In the rows, 128 means zero.
Each row of numbers belongs to one of the things below and depends on some of the facts about them. Some rows are named. Which thing is each other row?

How the things are related:
banam: Ξ klosan,nabom; Φ 480; Ψ c
beplar: Ξ tobezar,kerum; Φ 137; Ψ c
braflas: Ξ kabro; Φ 137; Ψ c
brales: Ξ stilugru; Φ 137; Ψ b
brede: Ξ sozak; Φ 137; Ψ a
brigik: Ξ sonoso,plostem,zole; Φ 480; Ψ b
brupul: Ξ flebos; Φ 137; Ψ b
brustik: Ξ lostek; Φ 137; Ψ b
buduk: Φ 480; Ψ a
dolon: Ξ skepu,flidri; Φ 480; Ψ a
dradis: Ξ lostek,mapel; Φ 480; Ψ b
dretremas: Ξ braflas; Φ 480; Ψ a
drote: Ξ plostem; Φ 137; Ψ a
druru: Ξ zole; Φ 137; Ψ c
duklezam: Ξ steflar; Φ 480; Ψ a
dunosta: Ξ grostiko,skostun; Φ 137; Ψ c
duruflol: Φ 480; Ψ a
flalum: Ξ kunor; Φ 137; Ψ b
flasur: Ξ flidri; Φ 137; Ψ b
flatrin: Ξ kunor; Φ 480; Ψ a
flebos: Φ 137; Ψ a
fleluk: Ξ midrupir; Φ 480; Ψ b
flesis: Ξ flatrin,duruflol,goras; Φ 137; Ψ c
flezer: Ξ stilugru; Φ 480; Ψ a
flidiplos: Φ 480; Ψ b
flidri: Ξ zole; Φ 137; Ψ a
flutrigros: Ξ pletas; Φ 480; Ψ a
funa: Ξ pefusel,plostem; Φ 137; Ψ a
gabu: Ξ nivim; Φ 137; Ψ c
gaflam: Ξ nubram; Φ 480; Ψ b
gagi: Ξ kabro,duruflol; Φ 480; Ψ b
gepi: Ξ petrek,gibrom; Φ 137; Ψ a
geplin: Ξ druru; Φ 137; Ψ c
gibrom: Ξ tobezar; Φ 480; Ψ c
giflor: Ξ kabro,skasol; Φ 137; Ψ a
gimek: Ξ kerum,duruflol,pefusel; Φ 480; Ψ a
goras: Ξ buduk; Φ 480; Ψ c
goso: Ξ nivim; Φ 137; Ψ c
gozer: Ξ goras; Φ 137; Ψ a
gradril: Ξ flidiplos,kogem,menir,luzi; Φ 480; Ψ c
gramul: Ξ taram,nubram; Φ 480; Ψ c
gretrar: Ξ flesis; Φ 137; Ψ a
gropa: Ξ gagi; Φ 480; Ψ a
grostiko: Ξ zedol; Φ 480; Ψ a
grugi: Ξ tefir; Φ 480; Ψ c
grugibras: Ξ steflar,grugi; Φ 137; Ψ a
gruplel: Ξ brede; Φ 137; Ψ a
kabro: Φ 480; Ψ b
kegrasik: Ξ grugi; Φ 137; Ψ a
kerum: Φ 137; Ψ a
kilik: Ξ patisul; Φ 480; Ψ b
kipom: Ξ mure,poflonus; Φ 480; Ψ a
kistikem: Ξ taram; Φ 480; Ψ a
klafan: Ξ patisul; Φ 480; Ψ a
klafom: Φ 480; Ψ c
klebis: Ξ flasur; Φ 480; Ψ a
klosan: Φ 137; Ψ a
klukim: Φ 480; Ψ b
klututo: Ξ plostem,rasurus; Φ 480; Ψ a
kogem: Ξ beplar; Φ 137; Ψ b
kotral: Ξ gibrom,goso; Φ 480; Ψ c
kuflepok: Ξ zole; Φ 480; Ψ b
kunor: Ξ buduk; Φ 137; Ψ c
kuzuk: Ξ flesis,skidrok; Φ 480; Ψ b
leflum: Ξ grugi,pefusel; Φ 480; Ψ a
lekun: Φ 137; Ψ b
lobrovok: Ξ gropa,tigitrer; Φ 480; Ψ c
lomezo: Ξ flesis,tesi,grugibras,tobezar,kunor; Φ 137; Ψ b
lostek: Φ 137; Ψ a
luzi: Ξ brigik,grostiko,dradis; Φ 137; Ψ a
manak: Ξ mapel; Φ 480; Ψ a
mapel: Ξ flebos,tigitrer; Φ 480; Ψ b
menir: Ξ duruflol,mapel,skidrok; Φ 137; Ψ a
mepla: Ξ mapel,kunor; Φ 137; Ψ c
midrupir: Ξ skidrok; Φ 480; Ψ a
mobel: Ξ rakleklom; Φ 480; Ψ a
mobreri: Ξ dretremas; Φ 137; Ψ c
mubeklin: Ξ gibrom; Φ 480; Ψ c
mufluvir: Ξ dradis; Φ 480; Ψ b
mure: Ξ lostek; Φ 480; Ψ a
nabom: Ξ skezi,tobezar; Φ 480; Ψ c
nivim: Φ 137; Ψ b
nubram: Ξ taram; Φ 137; Ψ c
nulir: Ξ pledralar; Φ 137; Ψ b
pafun: Ξ pefusel; Φ 480; Ψ c
palas: Ξ kogem,goso; Φ 137; Ψ a
patisul: Ξ leflum,sozak; Φ 480; Ψ b
pefusel: Φ 137; Ψ a
petrek: Ξ zedol; Φ 480; Ψ a
pledralar: Ξ goras,klafom; Φ 480; Ψ b
plelur: Φ 480; Ψ a
plesku: Ξ stilugru; Φ 480; Ψ b
pletas: Φ 480; Ψ c
plimir: Ξ rakleklom,mapel,kegrasik; Φ 137; Ψ a
plobrem: Ξ skasol; Φ 137; Ψ b
plogrel: Ξ skomuklo,zubrok; Φ 137; Ψ a
plostem: Ξ flebos; Φ 137; Ψ a
poflonus: Φ 480; Ψ c
rakleklom: Ξ rogrir; Φ 480; Ψ b
rasurus: Ξ tigitrer; Φ 137; Ψ c
riti: Ξ kuzuk; Φ 137; Ψ b
rogrir: Ξ zedol,gibrom; Φ 137; Ψ a
sakur: Ξ dretremas,siter; Φ 137; Ψ a
sebrem: Ξ tesi,gagi; Φ 480; Ψ b
sezel: Ξ plostem,kegrasik; Φ 480; Ψ b
sinik: Ξ duklezam,kabro,kunor; Φ 137; Ψ b
siter: Ξ kabro,skostun,kunor; Φ 480; Ψ a
skasol: Ξ pletas; Φ 137; Ψ b
skepu: Φ 480; Ψ a
skerotro: Ξ flebos,zedol,buduk; Φ 137; Ψ a
skezi: Φ 480; Ψ c
skidrok: Ξ rasurus; Φ 137; Ψ c
skiklo: Ξ lomezo; Φ 480; Ψ c
skiron: Ξ zedol; Φ 480; Ψ b
skomuklo: Ξ plelur,zole; Φ 137; Ψ a
skostun: Φ 137; Ψ c
skude: Ξ gagi; Φ 480; Ψ b
sonoso: Ξ viromil,sozak; Φ 480; Ψ a
sozak: Ξ rasurus; Φ 480; Ψ a
starara: Φ 137; Ψ a
stedrer: Ξ flasur; Φ 480; Ψ a
steflar: Ξ grugi; Φ 137; Ψ c
stilugru: Ξ pefusel,kunor; Φ 137; Ψ c
stomo: Ξ leflum; Φ 137; Ψ a
taram: Ξ starara,plostem; Φ 480; Ψ a
tatuk: Ξ tridres,duklezam; Φ 137; Ψ b
tefir: Ξ starara,skostun,rasurus,tigitrer; Φ 480; Ψ b
tesi: Ξ klukim; Φ 480; Ψ b
tetum: Ξ stilugru,skidrok; Φ 480; Ψ b
tigitrer: Φ 480; Ψ b
tobezar: Ξ skostun; Φ 480; Ψ a
tofler: Ξ rasurus; Φ 137; Ψ a
traflu: Ξ menir; Φ 137; Ψ a
treplim: Ξ nubram,poflonus,flalum; Φ 480; Ψ b
trevo: Ξ plogrel; Φ 480; Ψ a
tridres: Ξ grugi,rasurus; Φ 480; Ψ b
truplar: Ξ mobel; Φ 480; Ψ c
tunin: Ξ klafan,kerum; Φ 137; Ψ c
vegul: Ξ klututo,mure; Φ 480; Ψ b
viromil: Ξ flebos,goras; Φ 137; Ψ a
vuluplon: Ξ rasurus; Φ 480; Ψ a
zalin: Ξ klukim,lekun; Φ 137; Ψ b
zedol: Ξ nubram,rasurus,tigitrer; Φ 137; Ψ a
zole: Φ 137; Ψ a
zubrok: Φ 480; Ψ a
zutodril: Ξ grugi,zubrok; Φ 480; Ψ a

Named rows:
[143 158 104  81 173  76 102 116 144 126 137  64 101 155 140 119 136 106
 151 106 123 118 115 153 138 119 136  77 125 123 156 122 130 136 173 122
 103 102 113 116 111 171 132 133 136 117 108 145] : sonoso
[188 101 145 151  45 191 183 110 109 135  78 160 143  91 154 114 150 184
 120  55 133 141 160  81 196  90  92 127 135 133 151 134 120 102 131 156
 118  99 129 113 109 104 121  98 121 151 102 133] : mubeklin
[ 88  70 133 154 142 114 163 157 138 186 146 130 169 137 112 191 132 151
 119  95 148 109  89 114  99 157 115 162 133 166  61 150  93 156  96 125
 162 156 189 134 125  75 155 123 147  86 154  94] : patisul
[185 115 123 169  54 205 179 123 122 158  74 157 169  82 159 116 132 198
 150  58 129 133 146 103 183  88 110 126 111 126 152 117 129 122 108 177
 106 100 134 105 110  98 126  77 133 143 112 144] : pafun
[182 114 133 157  53 193 176 105 113 148  79 152 134 109 151 120 133 185
 129  50 117 158 150  98 203  82 114 132 123 116 151 123 113  84 117 166
 120 100 132 120 115  95 119  96 134 134  99 156] : gramul
[ 56  97 135 187 128 152 130 140 122 139 162 171 154 157  97 155 105 121
  90 172 123 141 119 118  93 183 146 187 113 135  60 155 112 154  95 113
 172 171 168 175 168  72 142 141 153 123 168  98] : flasur
[146 145 135 176  59 222 141  99  93  98  99 198 135  54 160  77 112 181
 136 127 113 177 164 119 161  81 127 173 111 124 167 128 131  95  71 168
 136 141 119 122 142 115 102  95 120 152 114 147] : kunor
[159 153 122  76 160  69 106 133 149 120 119  82 106 180 129 127 122  91
 141 117 123 115 110 145 146 134 133  76 126 126 160 107 131 131 190 120
  99 103 101 105 103 169 132 134 130 134 113 136] : kipom
[151 156 115  74 169  73 104 125 149 124 135  66 101 161 134 122 133 104
 147 108 127 118 116 148 137 120 133  74 134 122 155 120 131 124 173 119
 104 102 107 110 110 173 130 136 130 121 113 145] : manak
[150 146 148 173  51 222 142 117 103 107 113 178 134  77 137  87 118 184
 121 114 128 195 168 109 169  80 143 168 128  99 162 128 124  79  80 149
 137 139 117 133 144 108 107  99 114 158 103 158] : nubram
[ 96  76 131 153 152  99 167 118 125 161 124 159 144 156 136 186 117 132
 112 108 112 107  87 115 122 155 108 169 110 184  75 143  83 145 109 138
 171 168 183 133 132  68 147 131 173  89 152  92] : pledralar
[ 81  74 138 171 142 118 152 130 120 142 138 190 140 126 109 190 117 111
 101 173 126 112 113 113  76 152 124 172 125 142  57 122 127 124  63 130
 182 157 158 163 166  70 130 155 133 109 172 111] : sinik
[161 124 139 174  48 222 155 114  97 108  74 206 134  82 131  90 127 162
 124 128 117 154 171 104 150  92 114 155 127  96 151 114 156  76  81 161
 113 103 111 135 139 100 105 108 110 162 125 149] : mobreri
[186 109 143 154  46 195 180 114 110 139  74 157 139 106 146 114 141 190
 125  53 127 151 158  86 197  91 100 129 130 123 155 135 114  91 120 164
 116  99 130 117 110  98 121  96 127 143 101 142] : truplar
[ 85  72 146 140 133 119 160 143 126 163 122 154 150 156 119 161 132 132
 105 113 131 106  93 117  99 173 101 178 122 186  83 168  76 160 109 121
 157 166 188 128 116  66 148 124 158  96 154  66] : klukim
[101  75 125 158 149 102 172 131 132 182 127 153 161 144 135 199 117 137
 119 106 121  95  89 113 111 153 108 161 115 175  66 139  99 160 101 141
 168 161 189 137 136  68 155 127 163  89 159 100] : plesku
[136 164 121  97 159  90  87 129 142  98 154  96  99 134 118 131 123  84
 132 175 133 132 145 140 120 121 150  90 141  89 147 101 169 116 155 111
 118 118  76 141 147 179 116 158  96 153 123 163] : plimir

Name these rows:
No name comes twice in this set of rows, the named rows included.
[ 90  60 135 142 143 108 168 144 124 173 113 157 144 147 118 170 135 132
 119 118 127  97  88 125  78 158  90 169 122 183  74 153  84 140  88 129
 153 147 194 135 117  70 144 124 158  77 161  80] : gagi
[143 158  95  81 182  73 106 101 127 116 124  89 102 137 157 109 138  99
 153 126 115 105 117 153 133 117 118  81 124 141 162 115 128 152 175 123
 103 110 110 100 107 180 129 131 136 115 120 136] : flatrin
[140 158 130  99 152  99  97 139 138  90 150 113 122 126 128 124 117  78
 132 189 133 114 152 127 117 146 146  92 138  99 148 104 177 150 176 113
 113 122  71 121 137 181 122 155  93 174 129 144] : palas
[173 120 147 146  50 203 168 116 108 134  74 161 143 110 155  83 126 187
 135  54 117 166 141 108 190  94 117 151 120 140 178 138  92  98 120 161
 115 120 141 106  99 105 119  78 145 140  97 126] : poflonus
[140 153 106  79 163  86  96 119 138 121 135  58 106 127 134 104 158 110
 148 114 136 108 117 153 122 116 120  82 140 125 158 136 133 141 172 106
  98  95 116 111 108 179 124 130 123 114 112 131] : duklezam
[ 93  77 150 143 129 111 162 153 137 167 133 140 159 157 118 172 124 141
 110 103 136 111  94 116 103 168 112 172 125 182  77 158  79 155 102 120
 159 168 190 135 118  71 151 127 154  94 150  79] : flidiplos
[186 106 133 159  54 197 179 104 105 142  65 163 144  87 160 111 142 184
 133  57 122 136 149  95 192  90  96 132 121 131 157 126 116 103 113 171
 118  98 139 104 107 102 121  93 128 139 107 143] : skiklo
[128 169 113 108 165 104  80 133 141 106 160  93 120 107 123 120 127  96
 148 179 140 117 148 151 108 125 151  91 136  91 144  98 181 146 146 116
 113 119  87 126 140 184 122 138 100 149 133 158] : stomo
[157 139 134 176  59 217 152 106  98 111  84 209 148  65 153  89 109 172
 138 124 110 162 163 113 157  86 131 164 112 112 164 107 144  89  71 171
 127 122 115 126 143 109 105 101 116 158 129 151] : flesis
[ 79  83 146 169 139 122 149 148 131 146 146 180 150 130 102 187 106 120
 104 167 131 122 109 120  81 159 140 186 126 144  61 123 125 131  66 129
 175 175 163 157 163  72 138 143 135 116 169 114] : riti
[161 121 149 169  41 219 158 112 105 107  98 186 138  69 137 111 129 175
 118 115 135 170 179  83 171  85 132 149 139  94 144 113 148  73  87 158
 131 115 107 137 147 106 112 115  98 167 111 161] : dunosta
[134 178 105 110 167  99  77 133 140 108 157 103 119 120 133 125 108  93
 148 179 127 121 145 151 119 121 161  83 125  93 144  87 180 138 148 123
 112 123  81 129 150 184 119 143 109 149 136 166] : funa
[107  66 137 149 140  96 176 132 134 167 121 152 147 171 128 203 116 126
 106 102 123 110  92 107 123 157 111 158 118 174  65 138  89 131 105 130
 176 163 175 145 132  68 146 140 162  93 157 106] : treplim
[158 129 162 169  33 229 148 127 106 104  98 194 152  77 144  90 112 177
 127 130 126 168 181  92 164 109 131 166 129 110 164 129 144 113 109 152
 121 136 107 126 133 111 111  96 106 187 119 129] : goso

Now the same things, written a new way:
Some things and their rows:
[115 121 104 103  99 101 150 160  70 121 117 166 144 130 131 110 163  80
 123 172 118 121 121  84 104  72 100 116  94 110 145 140 125 114] : mepla
[111  80 145 144 124 114 159 153  84 103 122 158 131 135 143 141 174  76
 125 150 176  96  98  74  62 108 110  83 130 135 156 142 159 114] : sinik
[124 127  95 101 106  92 156 157  84 108 128 165 147 128 131 124 155  84
 122 169 123 115 123  73 105  70 116 122  84 101 157 129 120 121] : geplin
[127 128 174 139 116 136 140 168  77  89 125 125 137 126 128 134 174  91
  95 170 123 106  79 112 105 106  96 129 110 118 139  95 151 150] : rogrir
[134 135 163 139 124 123 152 166  82  75 135 131 153 127 135 152 172 104
  93 167 129 112  72 107 102 102 121 124  92 115 142  78 147 150] : flidri
[129 128 172 135 122 135 144 168  78  90 127 126 135 130 131 134 175  92
  89 171 123 107  76 110 106 105  99 129 111 120 141  96 150 151] : plostem
[117 121 106 103  93 101 156 161  63 122 111 165 141 131 132 113 160  85
 123 174 117 118 121  78 101  73 102 116  91 115 141 141 128 113] : mobreri
[111  80 144 147 130 116 150 157  86 101 124 155 137 132 141 145 173  68
 120 147 170  96  99  75  66 108 106  76 128 137 155 141 164 108] : lomezo
[126 126 176 136 114 137 148 163  77  93 128 130 130 129 130 131 177  97
  98 175 126 107  76 112 103 104 103 135 113 119 140  96 145 155] : plimir
[123  85 124 126 128 127 144 173 101  99 128 133 125 133 151 169 211  53
 145 163 182 120  99  73  74 116 119  88 132 132 145 154 180 112] : tefir
[120  83 125 124 125 128 150 168 100 102 129 138 121 136 151 163 216  59
 151 165 186 121  97  76  70 115 123  93 135 131 146 155 174 117] : treplim
[116  86 133 131 135 137 136 171  88  94 134 142 117 126 138 188 207  50
 146 169 155 117 103  62  93 118 129  59 120 145 139 155 191  98] : klukim
[136 130 157 115 113 150 143 179  87  92 131 110 117 130 141 155 217  83
 123 191 134 131  75 110 111 112 118 143 116 118 128 109 163 156] : vuluplon
[124 126  85  86  96 114 139 175  83 117 122 143 136 129 138 135 201  64
 154 187 126 144 124  84 111  80 114 126  95 104 132 152 143 115] : gradril
[140 135 152 117 125 147 132 191  84  87 126 102 131 129 141 163 213  73
 108 185 128 135  73 111 117 114 107 128 111 121 125 108 175 146] : buduk
[119  82 127 125 123 129 152 167  98 104 129 142 121 136 152 162 218  60
 152 167 184 123  96  77  69 114 125  93 135 132 145 154 173 115] : fleluk
[131 130  79  83 111 112 132 187  85 114 119 135 142 129 140 141 196  53
 133 182 121 144 120  80 119  81 103 116  95 108 135 153 152 109] : poflonus

Rows to name:
No name comes twice in this set of rows, the named rows included.
[119  83 129 127 120 130 152 167  93 102 127 140 118 134 150 168 214  62
 154 168 181 120  98  72  72 115 128  89 131 135 143 155 177 115] : skude
[148 136 150 111 120 144 146 176 102  84 142 103 109 129 138 167 205  80
 116 189 138 118  82  92 117 111 126 151 111 111 145 105 161 166] : trevo
[124 132  75  81 120 107 134 196  72 115 109 141 160 137 146 136 209  62
 125 179 123 166 104 100 115  82  97  94  94 109 121 150 155  99] : klafom
[125 127  86  91  97 115 131 180  83 113 120 138 142 124 136 139 198  57
 153 184 123 143 127  84 112  82 108 123  92 104 130 151 148 111] : gibrom
[132 132 177 136 100 129 161 168  59  94 110 121 127 132 133 138 169 109
  98 175 130 103  77  98  99 110 102 129 106 123 130 100 155 159] : giflor
[117  83 131 128 122 132 151 166  93 102 130 142 116 133 147 170 214  61
 155 170 177 119  99  71  75 115 131  85 129 138 142 155 178 112] : sebrem
[123 124  88  92  90 115 136 175  83 117 121 144 138 124 136 135 200  63
 161 187 127 143 128  86 109  80 113 129  93 103 130 151 143 115] : mubeklin
[109  79 144 143 127 114 158 152  89 104 125 159 133 135 143 138 177  75
 124 148 179  98  96  80  61 106 109  83 132 132 159 141 156 114] : brupul
[101 126 113 124  82  96 125 156  75 105 115 156 160 111 107 112 159  78
 163 163 127 118 139 101 104  80  83 109  85  76 137 139 127 122] : gabu
[117  87 120 123 138 123 147 180  90 101 120 138 140 141 157 163 223  60
 137 160 185 139  83  92  70 116 114  71 133 132 136 152 181 105] : pledralar
[109  77 145 143 125 116 159 151  87 105 126 161 130 136 143 137 177  75
 126 151 177  98  96  78  61 106 111  85 132 136 158 141 156 114] : brales
[138 120  82 100  94 122 122 192  82 117 119 134 159 117 151 142 191  40
 138 182 110 140 131  77 104  77 110 139  85 131 123 141 158  91] : skezi
[135 129 157 116 112 151 145 178  85  94 131 112 116 132 142 154 219  85
 123 193 133 133  74 110 110 111 120 143 116 121 127 109 162 155] : flezer
[121  89 146 144 101 101 176 161  63 102  96 142 127 137 146 149 162  92
 127 149 186  90 102  54  56 116 106  79 122 137 144 148 171 125] : plobrem

